Each row is followed by its class number.
[   3  -91  -56  271 -373  -85   18  229   -5 -199  -27   55  -49  275
   71  152   73  -63  132  204 -225 -250  166   54  -50  147  155  -56
  -58  116   34  247 -111  196  -35] : 1
[ -63  -76  -23  169 -183 -111  -12   -9  -45 -119 -281 -210   21    6
  -73 -571   80  -57 -138  -62 -236 -336   49   30  -33  188   77 -101
 -176  331 -120  155   -8   51  -84] : 9
[  89  182    7   66  -87  150  -76  -47  -80  -12  337  196  -47  450
 -252  373   45   21 -288   70  -43  625   -5   97   76   14 -107 -248
  327  -16 -129  -75   24   -1  201] : 2
[ -98   30   22   84   50   92   72  -84  -95  -52 -114   32  -36   50
   46  157   -3   -9  151 -106 -197  -57  201   27   46  -43   22  -16
   18  226  133  101  -44  -10  -14] : 2
[  29  -14   49  128   22    2  -75  -80  109  -99 -106  108   41   -2
  -59  173  111   65  -28 -101  -37   63  -99   -5   55 -101  -33   13
  -90  131 -103  -74   59   11  -43] : 0
[-139   31  142 -168  509   50   27 -177  -15  118  136    6 -116 -151
  101  369  -67   71  173  -22  193  236 -139 -171 -111 -144 -100  249
   29 -357  192  -77  115 -183   63] : 4
[  51  195 -125 -187  -20  202  137   95 -211  121  373  -64  -30   87
  163  401 -135  -15  237  166 -132  165  187  179   38  264  124  -59
  139   30  243  134 -251   39   29] : 4
[-291 -169  186  446  -79  -82 -245  228  194 -294 -301  163 -198  435
 -147  -90  267 -160  -84   80   88 -165 -245 -197 -111 -274  -37   63
   30   71 -290   -9  294  113 -164] : 2
[ -84 -113  -79  180 -347 -123   46  171   18 -204  -31   32  -87  243
  207  -50    4 -126   33  310  -64 -325  167  -58 -250   75  154   10
  -27 -121  -27  182  -70  160  -91] : 3
[-115  108  -87   32 -114  294   32  193  179 -197  166  186  -56  366
  496  681   88 -110   99  368   30   73  -40   43 -189  -63  150  -12
  152  231 -153 -253  -27  160 -430] : 3
[ 169 -318    3  272 -255 -551  218 -410   -8 -142 -560 -187  166 -360
  -35 -421  -23  220  -77 -359 -532 -545  430 -105 -141  123    3   -9
 -503   61  103  371 -147  -12  172] : 8
[-355  170  160 -108  528  331 -181   70   51   32  253   36 -215  189
   68  151   88 -120   11  224  420  356 -466 -133  -75 -175  -72  146
  237  -82 -118 -333  283 -115 -193] : 8
[-284  141  126   90  276  270 -188  111  153  -82   52  190 -167  349
  -23  228  138  -93 -113   83  267  354 -357  -71    8 -368 -119   39
  265  132 -293 -436  288  -45 -254] : 4
[ -32   79 -152  -23 -246  121   15  297   33  -91  228  -26  -22  304
  274  131   11 -123   42  358    6  -76  -34  124  -89  205  197  -87
   87  108 -129  -36 -125  183 -244] : 6
[ -33 -180  -81  260 -438 -287  186  -24   36 -233 -231   28   -7  181
  174  -90  -14    4  -54  109 -308 -367  412  -91 -293   42  105  -37
 -115  -13    1  226  -99  110  -10] : 6
[-120  224  -18 -209  314  250   98 -138  -34  120  361  102 -127  191
  169  688 -119   52    6  113  110  594   48  -22 -138  -98  -50   36
  284 -189   83 -213   26 -139   41] : 6
[ 295  -60 -167   87 -496 -220  204   -5  -98  -33   90  -19  121    7
   38  303  -75  160  105   12 -447  -75  419  167  -10  340  121 -154
 -146   34  205  339 -354  147  204] : 4
[  71  153 -133   26 -173  182  172  -10   47 -157  246  325   71  468
  265  863  -23   51  -20  157 -268  273  213  144  -21  -60   80 -145
  309  277  -97 -198  -61   72 -131] : 9
[ 181 -306  126  173  -11 -443    2 -321  117  -79 -366  -14  126 -371
 -152 -158   62  228  -63 -313 -118 -199    5 -186  -58  -87 -119  128
 -386 -254   21  135   50  -65  218] : 7
[  87  -94 -115  321 -455 -123  160   95   77 -243 -233  134   85  235
  141  245   47   36   28   10 -414 -293  348  103  -11  -18  119 -135
  -72  414 -101   72 -158  201 -157] : 8
[  19  -15 -163  231 -464  -39  120   82   57 -208   28   73  -12  399
  190  386   50   25  -65  194 -379  -28  241  116 -168  213  184 -202
    9  318 -138   89 -132  181 -107] : 5
[ -43  -54   76  -63  216 -104   25 -201  -17   63 -179 -214   15 -282
   -2 -242   15   29  -25 -171  -24 -106 -108  -87  -52   47  -21   95
 -183   15    6    5   29 -111  -33] : 4
[-130   61  113  -18  215   85 -166   25 -124   82  120  -79 -140   88
 -258 -164   25  -84  -81   22  174  250 -159  -45   19  -30 -111   20
   99 -218   42   51  115 -102  152] : 9
[ 272 -252  -87  214 -470 -434  180 -269   62 -128 -385  -54  257 -257
  -81 -255   11  211 -126 -275 -419 -382  320   31  -19  127   23 -108
 -355  150  -45  180 -204   76  143] : 1
[  40   67  -23 -110  111   -8   98 -219 -136  103   49 -144   46 -158
  -29    8  -87   88  -20 -113 -136  106  125   41   14  134  -21  -40
  -55   40  121   63 -109  -89   93] : 8
[-122   89 -158   61 -446  110  -11  322   85 -151  286  -24  -85  567
  204   11  102 -168 -267  480   21  129  -74   90 -250  229  168 -227
  199  125 -367 -179  -49  196 -251] : 4
[-126   95   99  190    3  151 -270  177   54 -106    1   46 -108  299
 -251 -206  207 -151 -251   69  169  232 -324   10   76 -114  -92  -82
  114  190 -291 -166  186   34  -95] : 3
[  48   26 -104  100 -317   20   66  151  -80  -81   55   40   10  198
   58  137  -31  -46   86  114 -177  -83  220  131    9   91   86 -103
   44  123   39  142 -184  148  -33] : 3
[  19   85 -109 -267  122   34  219 -290 -181  137   86 -218   75 -231
  227  -62 -198   75   -1  -48 -173   42  279   63 -110  171   35  -36
  -33  -25  198   14 -158 -143   30] : 9
[-234   34   64  175   27  237  -87  217  287 -264   13  357 -146  443
  387  734  157 -119  155  295  175   60 -161 -132 -230 -384   59  158
  186   50 -198 -242  183  126 -411] : 5
[  30  -97   72   86   46 -128  -47   41  -31  -38 -117  -43   15 -163
  -77 -103   24    8  187  -62   -3 -233  -36  -36   80   18    0  128
 -174  -78  143  203  -26   27   59] : 1
[  12 -126  -83  172 -308 -223  140 -116   62 -159 -198  -12   61   33
  105 -120  -10   71 -116    8 -249 -268  257  -33 -181   52   72  -77
 -143   78  -84   68  -91   66  -27] : 8
[ -76  180  -40 -168  112  223   18   -7  -42   53  244    9  -35  132
   62   90  -47  -37 -135  123  120  334  -59   48  -30  -14  -24  -57
  229   46 -109 -243   32  -67  -73] : 7
[ 145  -87  -11  100 -164 -159  -50   32   50  -40  -32   92   76  -30
 -130   -4   25   59  -27  -42    2  -27  -25   23   68  -47  -41   -3
  -74 -103  -46   59  -25   62  107] : 5
[-160  -60  -58  229 -277 -104   66  -58   24 -163 -167  -95 -120  316
   34 -185   57  -45 -300   92 -278  -87  167  -47 -271  145   94 -179
   -8  214 -210   50   40   26  -57] : 1
[ -73 -182   89  140   83 -168  -65   57   51  -82 -385  -69   16 -226
   -4 -363   50  -56  156 -147   19 -477  -94  -92   60 -127    9  172
 -252   47    0  101   59   35 -146] : 0
[ 422 -203  -90   58 -320 -418  117 -191 -100   88 -178 -118  255 -445
 -225 -281  -94  223   26 -318 -290 -253  340   75  159  166  -59  -76
 -358 -182  229  324 -309   30  384] : 8
[  56   13 -106 -137 -108  -79   68    9  -93   95  122 -228   73 -102
   20 -309  -73    8  -81   93  -19  -74   21   64  -44  277   59  -77
  -75  -28   -5   47 -144   11   11] : 8
[ 140 -152  -11  242 -408 -271  -94   60  -71  -79  -92 -100   50   45
 -336 -446   88    3 -152  -19 -156 -153   51   52   40  205  -15 -137
 -175  -23  -46  310  -86  110  220] : 5
[ -46   25   74  145  -17   68 -199   64   50  -68   14   35  -71  214
 -254  -50  146  -25 -212  -10   68  264 -230    5   67  -75  -93  -91
   57   91 -220 -112  136    9   13] : 7
[-111  199   84  -62  247  298 -213  106    3   53  188  107  -90  168
 -178   54   65 -127 -131   45  318  418 -294   23  133 -232 -131   -5
  246  -12 -148 -265  154  -58  -64] : 0
[-181  129   97  -27  272  228 -140  146   10    2  229   96 -176  232
   15  335   54  -87   72  171  252  315 -276  -45  -25 -120  -38   88
  194 -115  -32 -128  141  -25  -74] : 3
[ -58 -132  167  108  276  -92  -88  -95  123  -63 -273   -9   13 -223
   -8   24  113   63  105 -196   80 -120 -271 -121   34 -184  -90  190
 -213   44  -49  -83  129  -43 -119] : 3
[  56 -198   53  344 -294 -284  -74  -52   39 -172 -487  -15   81  -59
 -297 -653  125  -16 -212 -257 -185 -377   97  -43   79 -129  -82  -73
 -208  196 -150  133   42   64   58] : 6
[ -54  169  100 -331  589  186 -110  -76 -114  257  235 -160  -45 -266
 -102  -45  -66   -3   44  -88  313  344 -357   -9  131   18 -106  138
   52 -183   77 -131   89 -193   39] : 0
[ -94  262  -43 -259  315  434   29   71  -29  110  363  143  -24   92
  233  643  -77    0  244  121  171  377  -96  122   88 -127   11   55
  284   72  108 -284  -13  -49 -144] : 9
[-264  163   76 -141  449  314  -53  120   12   43  301  156 -200  223
  226  506  -60 -101  186  232  331  319 -196  -74  -77 -261  -42  180
  303 -214   39 -238  168  -81 -157] : 5
[   1  197  -16  -17  -98  143 -256  125 -121   62  177 -203  -19  166
 -436 -721   75 -150 -489   45  193  331 -266  149  141  124 -123 -260
  131  114 -319 -137   25  -18   46] : 3
[-108   15   69 -219  357    8    8 -151 -145  175  -36 -243  -14 -384
  -33 -407 -114  -13  126 -128  150 -141  -70  -74   24    6  -68  159
 -101 -171  197   44    0 -163   35] : 4
[-106   75  -39  -71    3   89  -10  231  -88  -11  284  -62 -132  211
  209  217  -44 -125  145  330   68   47   -2   17 -136  178  132   47
   90 -161  105  131  -75   73  -81] : 2
[-107  -88  184  223  137 -113 -180 -101    5  -65 -282  -34  -56  -52
 -357 -496  128  -36 -168 -207   78  -33 -186 -118   70 -199 -151   45
  -91    6 -128   25  201  -79   96] : 5
[-250   11  155  118  161   63 -358  233  -42   -7  -21 -219 -210  160
 -341 -723  172 -236 -206  112  313    8 -446  -78   29   44  -72   -5
   -1  -66 -200   30  227   -9  -34] : 6
[-108  112   23 -159  258  143   24  -44 -157  105   94 -184  -62 -125
   73  -78  -55  -75   88   28   55   43  -53   11  -19  123   24   64
    8   30  139   42  -33  -83  -40] : 3
[ -29    5   14   -4  -35  -47    6    7 -197   45   37 -115  -28  -27
 -188 -299  -53  -30   38  -23  -67  -33  119   23   33  106  -10   -3
   -4  -89  167  245  -63  -32  203] : 9
[ -92  185  -17  -64   -6  125 -102   28 -222  112  223 -242 -129  177
 -299 -479   -3 -131 -339   88   25  304  -73   82    4  245  -45 -205
  154   48  -89   41    8  -70  126] : 4
[-129  -19  -15   50  -85  -10  -34  102   -2  -43   -6  -78  -63  158
   10 -208   26  -97 -113  125   41  -29  -47  -21 -100   38   16  -48
   28    6 -128  -37   28   33 -112] : 0
[ -60  227 -117 -270   60  278   54  234  -99  105  572   34  -85  245
  287  558 -132  -85  215  421  208  306   10   85  -97  125  103   27
  270 -274  147  -46 -165   58  -78] : 8
[  78  -42  212 -126  516  -45 -173 -186  -80  224 -147 -163   48 -539
 -322 -322   22   60   73 -392  228   70 -351  -57  260 -121 -225  192
 -192 -162  121   -3   97 -179  162] : 3
[-160 -130   17  256  -84  -80  107  -45  152 -269 -332  134  -19  102
  288  188   54    5  125    9 -169 -365  137 -105 -176 -201   78  104
 -110  211  -81  -38   41   75 -260] : 3
[ 105  -28  -68 -124   54 -123  236 -170  -16   52   73   35   71 -166
  274  460 -167  151  180   -4 -120    2  279  -36 -130   -2   25  119
  -66 -224  226   56 -159  -35   56] : 8
[  33 -244  170  192   34 -332   -4 -417  103  -94 -426   -8   93 -277
 -238 -279  106  195 -197 -356 -105 -121  -34 -205  -86 -139 -157   67
 -278  -70  -99   31  140 -121  165] : 7
[ -66 -220  124  269   31 -251  -81  -63   94 -175 -440 -100   22 -203
  -51 -437  140    0   18 -135  -63 -474  -91 -145  -20  -64   -9  127
 -351  105  -55  123   97   26  -97] : 8
[  63  -79   44   -7  -70 -182 -145   17 -107   85 -111 -277   72 -254
 -387 -899   31  -59 -184 -117  129 -195 -174    4  131  150  -68  -40
 -170 -104  -61  136  -16  -23  160] : 1
[  24  122 -104 -120  -25  132   31   15   50    5  262   38   35  108
  184  295  -30   20  -66  181   75  236  -77   82  -69   65   53  -54
  108   28 -121 -203  -52   22 -117] : 5
[ -49  145   78 -292  522  173  -15 -124 -148  244  244 -113  -55 -225
   10  221 -123   18  173  -62  220  323 -136  -10   61  -26  -94  160
   71 -251  232  -38   12 -185   87] : 5
[  99   32   43   69   46  -29    5 -200  -73   22 -111   16   58 -102
 -235  -32    8   86  -99 -270 -159  166   98   52  150  -69 -105  -64
  -52  118   25   35  -24  -76  164] : 0
[ -35    2  -34  232 -171  -10   70    0    9 -150 -131   78  -26  247
    4  165   55   23  -37  -31 -283  -19  182   60   -1    0   40 -116
   23  326  -70   34  -24   66  -45] : 6
[-161 -113   54  127   -5  -87  -58  -58  174 -168 -249  -34   11   10
  129 -283  121  -66 -134   38   84 -226 -170 -137 -179 -135    0   77
 -114   88 -251 -162  147   13 -255] : 5
[ 144  104  -20 -316  317   11   52 -176 -138  237  241 -116   53 -313
  -14   43 -177   89    1  -78  127  240  -17   25   65   53  -82   70
    1 -312  165  -19  -85 -148  174] : 8
[  90   77   29   18   97   84  -54  -36   37    0  -58   79   82  -81
  -99   45   55   42  -48 -173   -2  117 -103   76  203 -159 -105  -11
    9  234  -88 -180   33  -21  -57] : 4
[ -70 -108   14  286 -227 -157   37  -71   58 -199 -184   34  -58  218
  -14  -13   83    6 -148   39 -215 -117  149  -82 -181   19   42  -66
  -63   76 -110   93   33   47   13] : 1
